Rows, each with roughly how far along a hidden order it lies (0 to 30)
[14 9 0 -7 -2 35 -18 -4 -72 -5 8 -76 17 7 -9 11 31 9 -7 8 -4 3 -2 -40 -18 -10 3 0 -75 -8 -11 26 -6 2 38 13 8 -67 -19 32 -4 -26 -15 33 -19 4] -> 27
[12 -7 2 19 5 -12 -14 -8 -11 -16 2 -24 21 -2 5 -5 5 3 -12 10 -5 5 -7 -26 -19 -3 2 -7 -50 -25 -22 -18 -12 -5 1 13 8 -14 -6 28 -24 -22 1 23 -8 -5] -> 17
[16 -39 4 39 -16 1 -4 -26 26 -3 8 -27 11 2 -13 10 16 1 -35 2 0 3 -19 -19 -25 3 -12 22 -26 -9 -13 9 -21 -4 -5 3 7 2 -5 -1 0 -8 -3 0 -8 -30] -> 21
[15 -20 3 31 -2 -12 -10 -19 20 -14 3 -25 16 -1 -2 -4 6 2 -17 9 -3 3 -7 -11 -19 -1 -5 5 -37 -18 -17 -2 -12 -3 -2 7 7 -3 -3 14 -16 -16 -1 10 -8 -17] -> 18
[14 -32 4 42 2 -40 -7 -23 53 -20 1 -3 17 -10 8 -11 -5 -2 -18 11 -3 4 -15 3 -17 3 -6 1 -26 -26 -24 -31 -17 -11 -18 6 6 45 2 11 -29 -11 11 5 -2 -22] -> 13
[12 -43 7 72 21 -105 -13 -18 101 -34 -10 43 29 -32 37 -39 -29 -10 -25 19 -5 7 -15 36 -14 11 -1 -18 -2 -62 -33 -127 -25 -15 -51 15 6 98 13 39 -68 -14 38 -8 12 -25] -> 0
[12 2 1 2 6 7 -16 -4 -30 -14 2 -36 24 -1 4 2 17 5 -9 10 -4 5 -3 -24 -15 -6 4 -10 -57 -25 -16 -14 -9 -2 12 13 9 -20 -14 31 -13 -24 -7 27 -13 2] -> 20
[12 -16 3 25 7 -18 -16 -7 -2 -16 2 -20 21 -5 7 -1 16 2 -21 9 -4 7 -8 -10 -19 0 1 -7 -50 -30 -28 -40 -18 -4 7 14 9 6 -12 28 -21 -22 6 15 -6 -13] -> 17
[12 4 1 6 6 4 -17 -5 -34 -13 4 -44 21 1 2 0 19 6 -5 9 -5 5 -1 -25 -16 -7 6 -10 -63 -22 -19 0 -4 -3 21 13 9 -32 -15 36 -20 -24 -5 33 -13 5] -> 21
[10 -12 3 38 29 -99 -17 -7 81 -42 -6 17 26 -25 36 -47 -29 -4 7 23 -7 6 0 6 -8 -3 9 -33 -20 -51 -37 -79 -3 -13 -33 16 6 49 11 48 -64 -23 29 23 3 1] -> 4
[9 -30 5 58 30 -114 -15 -10 98 -43 -10 35 29 -30 41 -48 -33 -7 -8 22 -7 8 -8 34 -10 4 7 -32 -18 -57 -39 -115 -14 -15 -42 16 5 87 13 49 -74 -26 33 10 10 -9] -> 0
[15 1 0 5 -15 57 -13 -6 -86 1 12 -74 13 18 -26 25 40 10 -7 3 -2 2 -4 -47 -21 -11 -3 16 -65 4 -5 53 -4 6 43 6 9 -79 -24 11 16 -23 -24 30 -23 2] -> 30

[-9 7 16 10 38 18 -8 13 11 -1 32 44 -10 -7 -7 9] -> 4
[23 8 -28 -12 32 17 -21 5 3 -15 -24 27 3 17 -8 -9] -> 12
[-3 24 -30 11 -16 12 40 -7 16 -1 28 -12 -30 33 5 9] -> 17
[-13 15 10 11 0 39 32 -14 7 -1 34 -27 -30 -5 15 -4] -> 14
[-22 -5 -6 14 -18 -18 15 4 -5 30 44 -30 47 4 -13 1] -> 24
[-33 5 -9 -8 -38 -52 14 3 -11 22 35 -40 20 16 -7 13] -> 30
[-25 13 0 -20 19 -67 -26 7 -3 -1 23 44 -32 12 -16 45] -> 13
[-3 -1 28 -6 -24 0 17 10 7 8 -19 -39 -35 -38 19 39] -> 17
[-33 3 9 7 -6 -9 -1 16 17 11 40 -38 2 2 -33 49] -> 19
[-18 6 -10 8 25 -1 -32 -20 7 -14 17 56 -8 46 -50 -6] -> 1
[14 23 -23 3 17 16 19 15 21 -13 32 29 -24 24 -5 19] -> 13
[-6 -4 0 7 26 -4 -27 0 -14 2 15 39 28 8 -20 -24] -> 8
[4 0 -12 -23 -15 -62 -41 6 1 -12 -31 43 -8 14 -27 43] -> 5
[-3 1 7 2 -6 -30 3 16 11 -1 14 15 -4 5 -13 36] -> 11
[-19 -6 -7 11 -8 -22 5 8 -7 24 39 -6 43 8 -15 -2] -> 16
[26 -2 -29 -5 0 86 -32 -33 32 -12 -77 2 -17 10 -46 30] -> 3
[2 16 -21 -8 -13 -10 11 -5 7 -3 11 8 -33 17 5 20] -> 21
[-9 -9 10 -1 -11 -35 -22 9 5 1 -3 26 8 1 -32 39] -> 3
[-17 -12 4 7 20 -47 -28 8 -20 12 31 61 45 7 -18 -11] -> 8
[-18 -14 47 22 39 -71 -1 39 -25 10 117 62 40 -16 14 -32] -> 13
[-7 16 -6 3 38 64 -26 -24 9 -19 -1 36 -38 15 -17 -9] -> 0
[11 17 -36 -14 -12 9 9 1 21 -2 -18 -1 -29 5 -13 51] -> 13
[-17 11 -29 -18 -22 -7 4 -1 -7 25 13 -23 5 -5 9 28] -> 30
[9 14 -39 -18 9 2 -3 14 -1 16 6 13 12 1 7 15] -> 22
[-21 2 -20 -3 -30 -24 -1 -23 -20 15 14 2 8 21 0 -18] -> 18
[39 12 -44 14 44 59 13 12 29 -17 5 14 25 37 -24 -18] -> 5
[-13 8 -19 -17 -6 -57 -21 -3 -25 5 12 50 -2 15 4 -4] -> 10
[-7 15 -3 -7 -2 47 -3 -48 6 -22 -24 -34 -50 17 1 -15] -> 6
[33 -3 -26 0 -10 31 -11 -12 27 -12 -52 12 -4 10 -31 29] -> 3
[-16 15 -22 -8 -36 -27 15 -1 7 1 14 -27 -27 20 -3 21] -> 21
[-5 -2 -3 -5 19 -15 -5 34 5 13 29 13 27 -10 -18 33] -> 20
[18 5 -9 -11 27 83 -17 -3 16 -12 -58 -21 -26 -13 -5 -2] -> 1
[15 16 -21 -8 -33 18 27 -3 17 -5 -21 -32 -37 7 11 24] -> 21
[-4 10 -9 -7 42 -6 -29 -2 -14 -10 15 62 -8 16 2 -33] -> 7
[3 -3 1 1 -47 -34 18 -15 10 -14 -17 -46 -8 28 -2 -6] -> 13
[-29 7 2 12 -3 36 1 -21 8 11 22 -20 -8 1 -20 12] -> 15
[-1 8 -8 -11 20 -18 -6 10 -20 9 23 42 -1 -11 29 -13] -> 15
[-9 0 -25 5 -15 -3 -1 -20 -3 14 5 -19 22 21 -17 -2] -> 18
